Each row was made from one small tree. The marks that hang from a mark follow it in brackets, in alphabetical order. Every link used is in the known rows. Write each row's tree.
Each row is shifted at random along 5 fixed directions that mean nothing.
Known rows:
E[N Y[C[T] K[L] R[S]]]: 128	136	256	152	104	-63	-81	-112	-263	24	-114	-107	-146	202	33	231	-259	124	-95	42	-16	-89	239	-80	-141	57	-11	-56	82	96	-242	-6	-683	219	-93	16	-94	212	-276	92	71	-292	-317	-113	142	-133	-225	-71	156	-116	577	120	492
K[L[M[C]] N[E[T Y]]]: -42	303	-323	261	16	-103	-166	60	-261	53	136	-37	-53	61	-27	36	5	151	29	-15	-71	-230	-149	-136	259	-291	-266	-67	-94	-39	-8	108	83	-123	-28	237	-126	-179	143	-30	-284	21	328	-132	93	115	107	-47	-75	-405	-427	-153	-260
K[L[M[J T]]]: 115	-83	-106	215	81	-42	30	-42	-324	10	23	223	102	74	149	-65	13	-11	-173	99	21	0	-122	31	66	2	112	67	-137	-48	-24	-37	-46	55	174	4	-140	-92	-156	-80	-122	-189	-54	-33	-66	-17	-49	162	-3	-136	-58	94	11
T[C[M] H]: 16	-67	3	56	-71	-52	-176	-67	121	86	89	144	157	75	224	17	152	69	-107	-40	-227	162	56	227	41	-1	-77	1	76	-35	-30	34	122	-112	46	-2	191	2	-33	-83	-255	-55	-21	-161	130	-62	178	-101	101	12	-31	360	40
R[C S Y]: -113	105	1	122	56	9	-93	50	173	261	137	-145	-76	-19	-41	80	-176	55	-87	56	-108	-63	-74	-21	252	-165	-81	74	-24	6	-142	0	-308	-313	14	293	16	106	218	-203	28	-84	158	-188	90	94	-180	-193	-141	-324	-133	281	114
N[E[K] M[C[R]]]: 139	304	104	275	156	-128	-272	-314	-188	50	9	-65	-27	8	276	-121	-151	88	39	418	-61	-180	-36	-114	51	-50	-145	-38	-150	1	-75	87	-295	119	-24	138	-134	217	36	43	35	163	225	-61	2	7	-20	6	180	-281	359	6	93
S[H[N X]]: -206	60	-229	-275	-137	23	152	-6	236	-545	-70	-326	-179	129	-238	103	-30	74	176	-184	260	-229	71	-58	-87	-141	-73	-307	-12	11	62	96	331	-49	-128	-38	-52	-71	37	368	-242	-59	-67	198	34	-100	-99	-74	-164	-52	-67	-42	-98
M[C[J] T[H]]: 81	-189	-181	-111	-142	-158	-85	-47	171	-219	-38	113	40	320	255	167	66	339	-33	-236	-409	243	78	243	127	-44	-162	-383	196	-188	125	225	110	-310	57	-157	40	-142	25	-135	-319	-381	-64	-242	184	-110	81	-122	-23	3	-83	436	169
C[J K[L] N T[H]]: 36	-190	-80	250	-39	-256	-72	-195	-366	60	146	-121	-54	109	283	42	-62	6	-398	87	118	-121	93	52	45	-134	-27	-98	-10	76	-304	-106	-178	-6	130	-10	-15	211	-21	166	-436	47	-371	304	79	-141	-8	-20	15	-167	254	251	197
K[L[M[J[N[E]] S[H[X]]]]]: 39	49	76	49	138	35	29	-163	-242	-106	-158	108	96	93	152	60	50	197	-138	5	-151	7	33	104	-40	116	91	121	-15	29	-82	93	12	280	91	-148	-75	31	-301	25	-174	-294	-200	-17	-41	-189	-316	77	121	-47	157	191	172
L[K M[C J[N] S]]: 183	-207	-83	212	85	-28	-17	14	-90	0	-185	198	-6	106	179	127	44	-39	-128	-22	-145	-28	-75	95	86	144	25	187	31	46	-123	93	46	-172	71	138	36	-1	-173	-205	-300	-155	-247	15	27	-164	-150	-73	4	-301	-89	222	351
N[E[K] M]: -8	321	29	5	92	0	-96	-136	-132	-142	82	124	63	-84	62	-133	1	45	149	196	4	-105	6	-148	4	-16	-63	130	-44	-40	52	144	138	356	-181	-28	-34	-10	17	187	45	194	119	-12	-74	-20	98	194	173	-52	66	-260	-172
M[C[T] S]: 2	51	-272	217	-108	-106	91	-29	-141	-11	36	-50	-205	27	19	51	-8	-60	114	160	32	-147	-242	-71	266	-282	-175	-192	-103	76	4	96	-65	-186	95	189	52	90	184	-107	-208	49	223	65	72	95	61	-7	-223	-214	-252	57	102
H[N[E[T Y[J K[L]]] M]]: 97	484	-101	208	148	-59	-380	-82	-333	133	140	-195	72	191	164	23	-175	150	-106	186	-236	-131	9	-241	145	-244	-199	-233	6	-183	-40	24	-316	-53	45	177	-249	79	123	-53	-12	-125	318	-307	183	97	-146	-142	75	-447	162	-1	23
M[J[N[E]] S]: -70	311	-100	-194	85	7	125	-234	33	-468	-266	-2	-160	102	-60	192	-249	301	265	32	-127	-17	185	-149	-39	22	14	-285	71	-85	185	415	-29	439	-262	-173	-427	-91	-144	175	207	-298	-39	169	-38	-174	-244	241	121	109	266	-148	300
Y[C[J K N R] E]: 114	-173	-74	160	41	-333	104	-219	-374	-139	152	-100	-188	-3	73	13	-101	-69	-60	113	332	-147	-94	49	34	-117	-155	44	5	193	-164	-77	-33	107	-87	40	209	208	-60	360	-257	311	-411	311	81	-192	87	26	121	-308	149	-12	39
J[K N[E[T] M]]: 25	327	-24	165	132	25	-257	-101	-170	65	114	45	82	-59	191	-144	30	37	-80	85	-38	-14	32	-109	93	-120	-249	130	93	-123	33	108	25	159	-114	102	-4	47	84	42	-97	223	85	26	12	42	159	-16	116	-267	-75	-106	31
C[J K T]: 52	79	-188	277	-148	-169	-51	-203	-388	133	257	-36	-39	-88	220	-66	-21	-104	-192	261	15	-76	-124	-129	312	-242	-63	-94	-19	-106	-184	-31	-13	-106	36	127	-40	116	239	-17	-214	192	69	266	23	61	121	139	-126	-283	-29	-58	-70
S[H[X[R]]]: 114	-166	180	217	32	-1	-80	45	-54	108	9	-243	-2	117	127	-34	37	-36	-170	60	186	-120	-85	60	-73	37	-35	60	-101	144	-179	-221	-257	-338	294	117	140	267	-47	-79	-221	4	-60	-149	86	-6	-60	-303	-110	-238	126	309	63
N[E M[S[H[C X]]]]: -3	47	56	-103	86	-68	40	-105	143	-342	-128	-75	-112	43	-80	-8	41	139	171	38	105	-192	-161	7	-212	-49	-119	57	-151	188	97	50	77	185	96	-42	161	184	-166	303	-245	-10	-52	-56	74	-110	-163	-98	53	8	97	121	42
C[M[J[K[N[E]]] S[H]]]: 80	429	8	292	144	-65	-137	-426	-409	101	-34	33	32	27	399	6	-108	86	-120	355	-288	-108	130	-88	212	-88	99	-23	-48	-128	-94	198	-212	224	-3	-17	-231	192	30	-17	-20	-213	189	61	-30	-17	-182	204	45	-286	399	55	187
X[R[C Y[E J K]]]: 22	509	49	68	31	25	-28	-78	-300	-32	176	-17	-24	-9	50	17	-286	30	195	336	-151	-21	58	-220	396	-177	0	-66	89	-209	-16	135	-248	216	-276	140	-198	83	237	-64	494	-144	255	-350	85	28	-116	155	139	-439	177	1	-54
H[C[J N] X]: -54	66	-232	55	-172	-117	19	-144	-67	-68	69	-271	-121	8	-56	37	-77	-34	-158	50	24	-127	-231	-108	209	-210	-170	-253	-85	3	-37	-134	137	-343	40	141	33	121	162	43	-239	99	65	214	145	-18	-86	-87	-125	-239	-161	78	-54
J[N[E[T]]]: 27	-114	215	2	6	-27	45	-49	-354	89	92	474	245	-115	130	-149	376	-49	-252	-155	57	313	42	192	-107	134	-46	639	214	59	22	-107	359	458	-59	-267	477	-102	-256	190	-248	279	-393	-15	-144	-141	358	209	198	128	-292	-152	-88
T[H[C X]]: -195	461	-117	-195	-220	44	-29	-203	221	-292	-116	-242	-109	75	-33	115	-163	189	212	109	-252	-62	103	-172	153	-157	-64	-575	-2	-206	76	158	83	29	-159	11	-349	-5	215	26	189	-208	356	19	83	-22	-175	46	-7	28	214	72	33
J[K[L N[E]]]: -19	42	171	189	255	0	-148	34	-192	321	103	12	84	44	127	-98	20	21	-220	-64	-87	-78	93	127	2	-33	-100	290	68	89	-110	-163	-191	4	172	22	117	108	-41	-81	-214	151	-134	-116	14	24	-171	-154	193	-203	36	143	46
L[K M[J S[H]]]: 60	-94	-235	308	-14	20	45	45	-340	74	119	258	54	-52	145	-26	270	-199	9	124	1	-117	-264	55	321	-42	54	242	-53	0	-210	7	330	-205	137	223	227	-27	65	-188	-369	69	41	-71	-53	-14	70	98	-205	-434	-419	29	-163
R[S[H[N]] Y[E]]: 37	28	300	18	153	-82	46	-176	-67	113	-63	-106	-24	54	110	106	-160	34	-238	98	-3	-56	205	36	-115	14	149	223	-13	127	-205	-11	-388	216	-27	-32	9	214	-163	154	102	-285	-253	-60	-5	-127	-254	-82	0	-138	404	244	262
N[E[Y[J K R[C[L]]]] M]: 75	-192	-191	-127	251	-90	-157	255	120	-450	72	-239	-167	246	-204	112	-156	218	327	-240	324	-236	-138	47	-227	-130	-377	-119	-40	169	133	46	-93	-2	-35	93	153	92	-199	339	-300	-5	-296	-305	280	-110	-154	-369	224	-234	-21	144	14
M[C[N] J]: 96	-90	-213	47	11	-146	-71	-60	47	-118	-115	-221	-120	232	78	168	-196	100	-58	-49	-62	-74	-41	20	93	-96	-134	-327	-33	-12	59	99	-127	-374	61	91	-71	72	37	-50	-172	-201	1	17	148	-36	-130	-188	-67	-196	-24	264	237
K[L[M[J S]]]: 110	158	88	128	106	26	64	-224	-331	-30	-197	248	71	14	169	58	-115	124	-103	258	-232	26	63	-91	6	180	317	34	-119	-52	-77	147	-221	451	11	-131	-438	-21	-264	-43	221	-397	-50	37	-119	-144	-299	352	146	97	438	11	247
E[K T[C] Y]: 162	206	258	383	-12	-66	-216	-312	-365	417	-51	22	126	33	306	-33	-69	-199	-351	347	45	26	74	-203	-59	-4	-15	194	-125	92	-272	-114	-377	162	-95	94	-37	217	-250	-42	37	82	46	48	-78	-18	180	30	81	-107	267	-73	179
H[C[L[M]] N]: -30	-122	-148	-60	-119	-38	-13	5	141	-281	-101	-202	-164	33	-181	58	-31	19	-15	-129	207	-260	-68	-49	-117	-116	-83	-127	-133	58	57	-37	202	6	1	76	-87	-20	-39	302	-302	-73	-180	138	87	-60	-165	-89	-43	-53	-21	20	3
H[N[E[T[C]] M[J S]]]: 27	282	-121	288	171	-102	-33	-262	-249	-18	16	-5	-66	42	68	-71	-113	-150	-81	424	243	-233	-242	-199	-23	-219	-149	26	-215	176	36	-1	-240	120	157	211	-97	200	-111	136	-149	181	87	62	12	-3	5	39	-10	-281	2	15	176
M[C J S]: 43	-2	-125	-33	-92	-52	114	-63	-147	-111	-67	308	75	110	139	99	122	138	81	-41	-372	255	-71	118	246	34	0	-16	116	-98	134	216	242	-9	-8	-148	136	-137	6	-149	-102	-185	85	-148	-10	-111	15	189	22	40	-214	109	93
Y[E[K[N]] R[S]]: -31	270	79	229	135	-67	74	-69	-334	210	160	31	-76	9	47	12	-88	-93	39	178	13	-142	89	-14	221	-43	-82	123	45	93	-182	-73	-264	-5	-52	211	122	123	132	-54	50	175	5	-129	12	-33	-11	34	44	-388	56	-78	41
Y[C[L] E[K] R[S]]: 17	121	105	156	118	-55	115	-143	-282	8	11	-180	-255	11	-95	64	-273	-84	187	220	350	-315	-66	-105	11	-129	-166	-71	-124	262	-119	-46	-485	314	-88	120	-3	308	-72	178	134	92	-196	-62	33	-29	-162	18	142	-199	332	-42	171
X[R[C[T] S Y[E J[K]]]]: 106	32	262	150	182	-48	79	-55	-197	-81	88	22	-152	-5	60	16	-264	34	-68	194	249	-53	39	-81	-3	-75	-3	336	-31	141	-149	-8	-520	411	-149	86	-98	271	-178	162	195	-76	-374	-91	28	-132	-81	38	151	-289	312	187	318
N[E M[C[K R] S]]: 182	-216	100	234	333	-287	21	-153	-53	-235	-137	-100	-244	92	83	-33	-166	41	75	262	409	-336	-145	3	-355	29	-101	213	-274	421	-85	23	-339	265	137	41	48	329	-279	373	-311	264	-342	209	15	-196	-113	-123	200	-145	438	105	352
E[N[M[C[K] J S]] Y]: 16	63	-492	14	-46	-192	-5	7	2	-518	-72	-108	-174	273	-59	241	-89	198	263	-118	3	-129	-80	-156	129	-152	-235	-247	-42	-24	104	422	343	-153	-243	66	21	-158	62	212	-420	-33	92	166	98	-197	109	-41	-70	-260	-292	-149	75
T[H[C[L]]]: -138	37	-44	0	-147	-32	7	-148	-96	-86	-14	-74	-62	-21	-7	-4	17	-41	10	73	124	-105	-33	-10	28	-155	-68	-142	-85	50	4	-55	114	238	-6	-53	15	100	20	203	-102	33	-37	47	3	-45	-18	71	65	85	63	74	-24
S[H[C[J[N[E]]] X[R[Y]]]]: -29	217	216	67	-23	-55	43	-305	-308	-157	18	-32	21	-89	77	-86	-45	56	-198	209	106	-40	-24	-128	8	-13	44	256	-20	18	-87	-48	41	359	-132	-93	9	161	-154	273	24	-2	-139	89	-28	-168	-72	166	128	-187	178	31	-56
L[M[J[K N] S[H[C]]]]: 33	92	-163	36	-13	16	-25	-135	53	-309	-222	-7	-105	144	80	116	11	118	101	-86	-154	-56	91	11	112	-28	-81	-128	53	-111	48	275	239	-9	-177	75	-44	-1	-51	58	-208	-271	-46	40	64	-144	-129	-15	-26	-240	-44	150	236
X[R[Y[C[T]]]]: 112	-156	194	-13	40	-108	126	32	-98	-306	-5	67	-119	11	-31	26	-101	44	-7	17	349	-38	37	-75	-281	65	103	238	-2	137	-33	16	-243	377	-96	-79	-38	55	-318	334	41	-110	-383	97	3	-154	69	101	92	38	269	35	144
X[R[S Y]]: -7	-85	82	-227	84	-14	20	191	513	-440	-128	-191	-227	225	-178	292	-305	511	217	-295	-57	-20	248	-58	-179	129	5	-177	99	-32	28	320	-290	-59	-171	-19	-365	-132	-74	100	68	-446	-208	-134	145	-173	-204	-166	2	30	291	166	290
K[L N[M[S]]]: -59	14	-6	10	86	-51	-22	120	-176	30	154	350	171	12	75	-6	219	175	-88	-182	-300	120	81	192	105	103	49	289	191	-62	-1	76	188	50	126	-61	192	-179	-2	0	-308	-50	-68	-135	35	-135	-32	88	106	-13	-143	62	-27
K[L N[M[J S T]]]: 31	197	-266	195	112	-122	-150	-21	-174	47	106	75	43	233	225	94	-96	263	-75	13	-412	1	20	31	314	-129	-47	-297	74	-253	46	194	-231	-375	286	160	-223	-113	179	-268	-242	-365	302	-173	134	18	-221	-30	-115	-331	-37	238	196
J[K[L] N[E]]: -109	182	107	183	219	84	-6	-94	-289	127	23	-19	3	-85	0	-161	-56	-112	-98	100	194	-161	37	-48	-9	-78	-99	283	-28	145	-68	-81	-71	385	-73	-5	8	139	-100	97	-5	285	-150	140	-103	-3	-105	54	229	-154	36	-86	56

Write each row's tree:
38	310	-237	284	-60	27	-99	-177	-264	32	-47	210	65	88	385	130	-22	19	-62	262	-418	19	87	-84	435	-36	113	-251	109	-320	-173	264	3	-127	10	207	-352	-100	166	-395	-32	-338	240	44	3	-58	-102	190	-150	-407	43	138	295 -> L[K M[J[N] S T[H]]]
24	163	-149	-27	74	-106	-3	31	-290	-254	94	-24	-27	67	-70	91	-67	121	169	-2	48	-21	-50	-84	49	-70	-90	-62	46	-13	34	69	73	146	-156	29	27	-50	-50	145	61	15	29	-21	108	-94	54	102	107	-182	-91	-187	-108 -> C[N[E[Y[J R]]]]
139	117	-96	207	-11	-26	-221	7	-286	187	101	-11	109	127	218	27	43	18	-156	-15	-146	155	-34	-102	165	-132	-165	-16	66	-143	-85	-7	-43	-117	-72	89	18	9	21	-164	-82	-12	140	-115	58	31	189	-83	-11	-276	-150	-35	11 -> E[T Y[J[K]]]
54	-237	-102	199	156	-12	62	180	-11	37	-52	-5	-103	89	-91	45	28	20	-3	-55	116	-198	-176	61	-70	10	-26	93	-182	234	-92	-44	-114	-112	208	137	9	23	-139	-71	-279	-51	-137	-55	47	-29	-155	-160	-49	-134	-103	141	98 -> K[L[M[S]]]
154	33	-178	211	21	-101	-165	-8	-220	-86	-84	2	25	286	139	123	-95	125	-117	-87	-108	-47	44	-41	112	-69	-123	-103	-14	-99	-51	148	-27	-88	-125	112	-120	-110	-130	-83	-225	-299	-2	-89	92	-83	-11	-75	44	-357	-110	76	162 -> E[K[L[M[C T]]] Y[J[N]]]
200	-97	-161	391	16	-174	-36	-284	-340	77	-7	-81	-112	83	309	27	-26	-61	-183	300	120	-155	-166	-20	67	-164	22	-119	-256	82	-146	10	-308	-96	238	112	-26	289	-92	12	-302	-191	25	124	29	19	-6	-4	-231	-262	170	224	234 -> C[M[J S[H]] T]
74	165	-82	212	152	-17	-103	-72	-266	65	41	169	94	76	287	18	137	83	-49	56	-306	-31	22	96	240	-39	-10	133	80	-99	-76	154	111	-76	85	76	59	3	48	-152	-272	-127	78	-132	29	-36	-90	23	-19	-351	-109	143	10 -> L[M[J[K[N[E]]] S[H]]]
112	170	276	-57	-129	-74	-105	-334	-271	47	-125	93	61	96	309	78	-33	124	-95	92	-255	171	291	21	-26	-25	-47	-155	127	-105	-22	35	-171	556	-128	-296	-45	156	-130	175	98	-258	-201	-214	29	-130	-53	112	290	181	554	129	225 -> Y[E[T[H[C[L]]]] K]
-112	97	377	-79	-134	-1	80	-303	-163	-37	-23	364	128	-101	225	6	122	-5	-341	140	-113	211	320	141	-61	145	264	377	165	7	-162	-43	-33	586	-96	-234	60	86	-187	260	27	-138	-410	65	-108	-247	2	341	114	241	387	205	332 -> R[C[T[H[N]]] S]
-145	-77	-65	-81	151	-51	139	-7	126	-335	-92	-200	-183	127	-169	6	-45	-78	86	7	468	-306	4	0	-343	-93	-102	-14	-147	333	43	-83	41	204	22	-37	33	105	-184	393	-198	187	-301	130	-7	-121	-30	-135	41	-13	55	47	57 -> T[H[N[E]]]
4	117	-23	96	-173	-90	-139	-154	-51	-3	49	-2	-9	84	50	68	4	-18	-110	-31	53	18	142	-62	68	-127	-174	-9	136	-88	-91	89	84	13	-165	52	106	-26	59	133	-292	177	-110	88	26	-52	265	9	30	-137	-103	-105	66 -> E[N T[C[K]]]
81	-13	-55	-141	-225	-131	-334	-122	300	-146	-11	74	116	248	307	244	69	451	-125	-321	-508	318	362	211	38	19	-155	-350	306	-302	33	308	120	-172	-125	-111	-24	-164	5	4	-344	-404	-82	-154	251	-149	208	-122	68	99	112	359	232 -> E[T[C[M N] H]]
122	147	25	-32	42	17	-393	-25	236	-59	-146	-108	-14	277	140	180	-112	534	-1	-319	-413	21	358	5	-44	36	-256	-302	189	-258	7	305	-163	-78	-148	16	-323	-164	-44	-87	-190	-375	-40	-266	130	-30	-138	-229	121	-142	163	76	224 -> J[N[E[K[L[M]] T]]]
-46	41	138	-74	21	-173	116	-187	-2	-288	-150	-58	-170	9	-100	32	-169	-55	-43	29	270	-230	222	-94	-262	41	119	146	-32	121	-31	-30	2	382	-149	-79	-86	85	-152	497	-97	71	-357	337	-44	-194	-121	133	166	46	385	-137	157 -> H[C[K[N]]]
61	-411	47	275	129	-362	-19	-112	-122	101	305	144	12	25	192	34	23	57	-454	-75	139	39	4	253	-38	50	-1	523	53	194	-353	-123	-25	-127	48	73	319	60	-183	239	-676	210	-609	254	91	-298	123	-81	126	-301	45	303	125 -> T[C[J K[N] M R[S Y]]]
136	-69	-14	37	41	-165	-256	-95	-188	-36	249	198	230	3	415	-14	86	302	-311	-109	-416	340	153	126	179	116	4	174	267	-292	-155	166	201	-55	-166	-79	84	-116	6	39	-235	-62	-168	130	81	-247	90	55	172	-195	102	163	29 -> C[J[K] N[M] R[Y]]
-199	343	-258	104	-124	-21	3	-146	-122	-138	142	-329	-146	89	44	-31	-26	-112	51	228	207	-306	-60	-197	150	-371	-257	-336	-116	54	-104	-63	109	-99	-12	168	-40	121	241	111	-270	296	219	201	6	45	48	-66	-168	-323	-114	-54	-103 -> C[T[H[N[E[K]] X]]]
-56	-161	-66	113	-202	-129	-93	-152	-289	-19	180	-17	24	37	284	-4	187	50	-236	-1	50	76	107	174	73	-125	-66	-131	98	-56	-188	-99	98	46	131	-55	94	32	35	172	-422	67	-197	182	14	-132	109	33	-48	-39	100	182	74 -> C[L R T[H[N]]]
5	377	-29	45	271	-55	-86	-164	-175	-278	-9	-21	-69	61	89	17	-131	117	129	191	-4	-259	99	-102	-4	-105	0	-4	21	-33	17	239	-141	354	-58	36	-192	151	-24	238	-18	-106	-3	-12	66	-84	-175	75	134	-253	302	-8	120 -> Y[J[K[N[E M[S[H]]]]]]
